Here is a tiny trained network, its code and every weight. The questions are about switching its units off for an input and a target symbol, where a switched-off unit gives its printed mean instead of its output.

import numpy as np


def w(rows, s, z=0):
    codes = np.array(rows[::2]) - 128.0
    scale = np.full(codes.shape[1], s)
    scale[-1] = z or s
    return codes * scale


def norm(h):
    return h / np.sqrt((h * h).mean(-1, keepdims=True) + 1e-5)


def f(y):
    return y / 2 * (1 + np.tanh(0.7978845608 * (y + 0.044715 * y**3)))


def softmax(a):
    e = np.exp(a - a.max(-1, keepdims=True))
    return e / e.sum(-1, keepdims=True)


def log_softmax(a):
    a = a - a.max(-1, keepdims=True)
    return a - np.log(np.exp(a).sum(-1, keepdims=True))


def net(x, mask):
    ids = ['ΓΔΛΠβξ'.index(c) for c in x.split()]
    T = len(ids)
    res = E[ids] + P[:T]
    r = norm(res)
    for j in range(2):
        rows = slice(4 * j, 4 * j + 4)
        q, k, v = (r @ M[0][rows].T for M in (Q, K, V))
        z = softmax(np.where(np.tri(T) > 0, q @ k.T / 4**0.5, -1e9)) @ v
        o = O[0][rows]
        res = res + np.where(mask[j], z, o[:, -1]) @ o[:, :-1]
    y = f(norm(res) @ A[0][:, :-1].T + A[0][:, -1])
    res = res + np.where(mask[2:14], y, B[0][:, -1]) @ B[0][:, :-1]
    return log_softmax(norm(res)[-1] @ U[:, :-1].T + U[:, -1])


Q, K, V, O, A, B = {}, {}, {}, {}, {}, {}
E = w([
[124,202,184,155],'Γ',
[158,233,152,150],'Δ',
[151,254,187,173],'Λ',
[172,224,216,101],'Π',
[191,243,42,118],'β',
[190,196,145,19],'ξ',
],0.00057)
P = w([
[133,78,117,129],'0',
[190,205,137,108],'1',
[251,226,187,112],'2',
[62,54,126,159],'3',
[150,185,125,110],'4',
[206,219,175,97],'5',
[63,74,122,148],'6',
[126,193,119,104],'7',
[176,234,171,87],'8',
[73,89,116,135],'9',
[85,201,109,99],'10',
[141,250,171,77],'11',
[71,76,115,143],'12',
],0.0017)
Q[0] = w([
[205,212,160,114],'H0',
[50,30,75,150],'H0',
[56,2,90,148],'H0',
[121,167,68,136],'H0',
[192,187,143,114],'H1',
[106,113,108,130],'H1',
[217,196,132,101],'H1',
[24,58,146,165],'H1',
],0.0095)
K[0] = w([
[18,201,71,26],'H0',
[253,67,184,206],'H0',
[243,52,180,195],'H0',
[103,241,168,171],'H0',
[43,215,141,136],'H1',
[151,74,141,125],'H1',
[26,225,169,136],'H1',
[249,26,65,120],'H1',
],0.0051)
V[0] = w([
[112,144,3,101],'H0',
[160,178,206,160],'H0',
[107,101,209,27],'H0',
[74,153,51,50],'H0',
[111,117,92,229],'H1',
[131,128,151,91],'H1',
[81,139,207,116],'H1',
[151,82,40,184],'H1',
],0.003)
O[0] = w([
[178,103,128,169,119],'H0',
[59,108,110,125,250],'H0',
[155,111,167,4,71],'H0',
[176,90,119,133,88],'H0',
[134,172,124,116,94],'H1',
[129,105,131,139,132],'H1',
[89,122,156,197,79],'H1',
[176,160,129,89,104],'H1',
],0.0041,0.0012)
A[0] = w([
[106,131,138,143,182],'N0',
[94,119,120,135,235],'N1',
[118,119,132,76,88],'N2',
[139,2,121,115,50],'N3',
[116,142,105,107,90],'N4',
[162,61,60,140,126],'N5',
[176,127,116,97,254],'N6',
[111,67,173,138,217],'N7',
[151,97,60,51,136],'N8',
[124,92,84,175,139],'N9',
[104,152,86,98,84],'N10',
[155,107,165,129,45],'N11',
],0.0073,0.00082)
B[0] = w([
[130,100,158,112,186],'N0',
[151,120,162,106,178],'N1',
[150,118,81,141,130],'N2',
[138,192,224,219,64],'N3',
[164,146,131,154,182],'N4',
[37,110,160,120,52],'N5',
[86,128,160,121,174],'N6',
[210,245,140,112,58],'N7',
[98,92,174,163,161],'N8',
[133,253,143,88,78],'N9',
[181,153,122,154,250],'N10',
[123,143,43,116,68],'N11',
],0.0044,0.0013)
U = w([
[25,167,72,110,170],'Γ',
[81,49,134,175,253],'Δ',
[128,171,221,171,84],'Λ',
[141,141,213,25,37],'Π',
[225,152,58,196,135],'β',
[152,82,51,1,92],'ξ',
],0.0075,0.0018)

Each question gives the input, a string of symbols that net reads in full, and the target symbol t.
The units are the heads (4 rows each of Q, K, V and O) and the neurons (one row each of A and B). Each row of codes is followed by its name. A weight is (code - 128) times the scale printed after its matrix; where a second scale follows, it is the last column's (O, A, B and U).
mask holds one flag per unit, heads first, then neurons. A switched-off unit (its flag False) gives its mean, the last column of its rows in O or B, instead of its output. The means were averaged over made-up inputs and are rounded, as every weight is.
A unit's drop is (log p(t) with every unit on - log p(t) with that unit switched off) / (log p(t) with every unit on - log p(t) with every unit switched off).
The circuit of an input: a set's keep is (log p(t) with only the set's units on - log p(t) with every unit switched off) / (log p(t) with every unit on - log p(t) with every unit switched off). Starting from the 12 units with the biggest drops (on a tie, the unit counted first), units are removed one at a time, each time the one whose removal leaves the highest keep (on an exact tie, the one counted first), for as long as the keep stays at least 0.8.
circuit, biggest first: the units of the circuit, biggest drop first
unit that matters most: the unit with the biggest drop
which heads matter: for each layer, one digit per head in row order, 1 if its drop is at least 0.15 and else 0, layers parted by /
drop when u is switched off: that unit's drop, to one decimal
input Δ Δ Δ Δ Δ Π Π Δ ξ Π, target β: unit that matters most : H1
input Π Λ Δ Γ Π Δ Δ ξ Π Π, target Π: circuit, biggest first : N7, H0
input β Δ Λ Γ Γ Δ ξ ξ, target Δ: circuit, biggest first : H0, N8, H1
input Δ ξ Γ Δ Δ Δ, target Δ: circuit, biggest first : H1, N9, N7, N10
input Λ Γ ξ β Δ ξ Δ β ξ, target ξ: which heads matter : 10
input Δ ξ Δ β ξ Δ ξ Π β β, target β: circuit, biggest first : N10, H1
input ξ Δ Λ β ξ Γ β, target Λ: circuit, biggest first : N3, H1
input ξ Λ β ξ Γ β Λ Λ ξ Λ Δ Λ Π, target Λ: circuit, biggest first : N3, H1
input Δ Π Λ Π Δ ξ β, target β: circuit, biggest first : H1, N10
input Δ β β Δ Π Π ξ β Λ β Π Π Π, target β: circuit, biggest first : H1, H0, N10
input Δ Λ Λ ξ ξ Δ ξ, target β: circuit, biggest first : H0, H1, N10
input β Π Γ Δ Δ Γ Π ξ Π Γ Δ Δ, target Δ: circuit, biggest first : H1, N9, N10, H0
input Δ Γ Γ Λ β, target Γ: circuit, biggest first : H0, N9, N5, N7
input Λ Γ Δ Γ Π Δ Δ Δ Π Λ β Γ, target β: circuit, biggest first : H0
input ξ Δ ξ ξ, target Λ: drop when N0 is switched off : 0.0
input Π Δ Δ Π, target Π: drop when H0 is switched off : 0.4
input ξ Γ Λ Λ Δ ξ Γ, target Λ: drop when N3 is switched off : 0.6
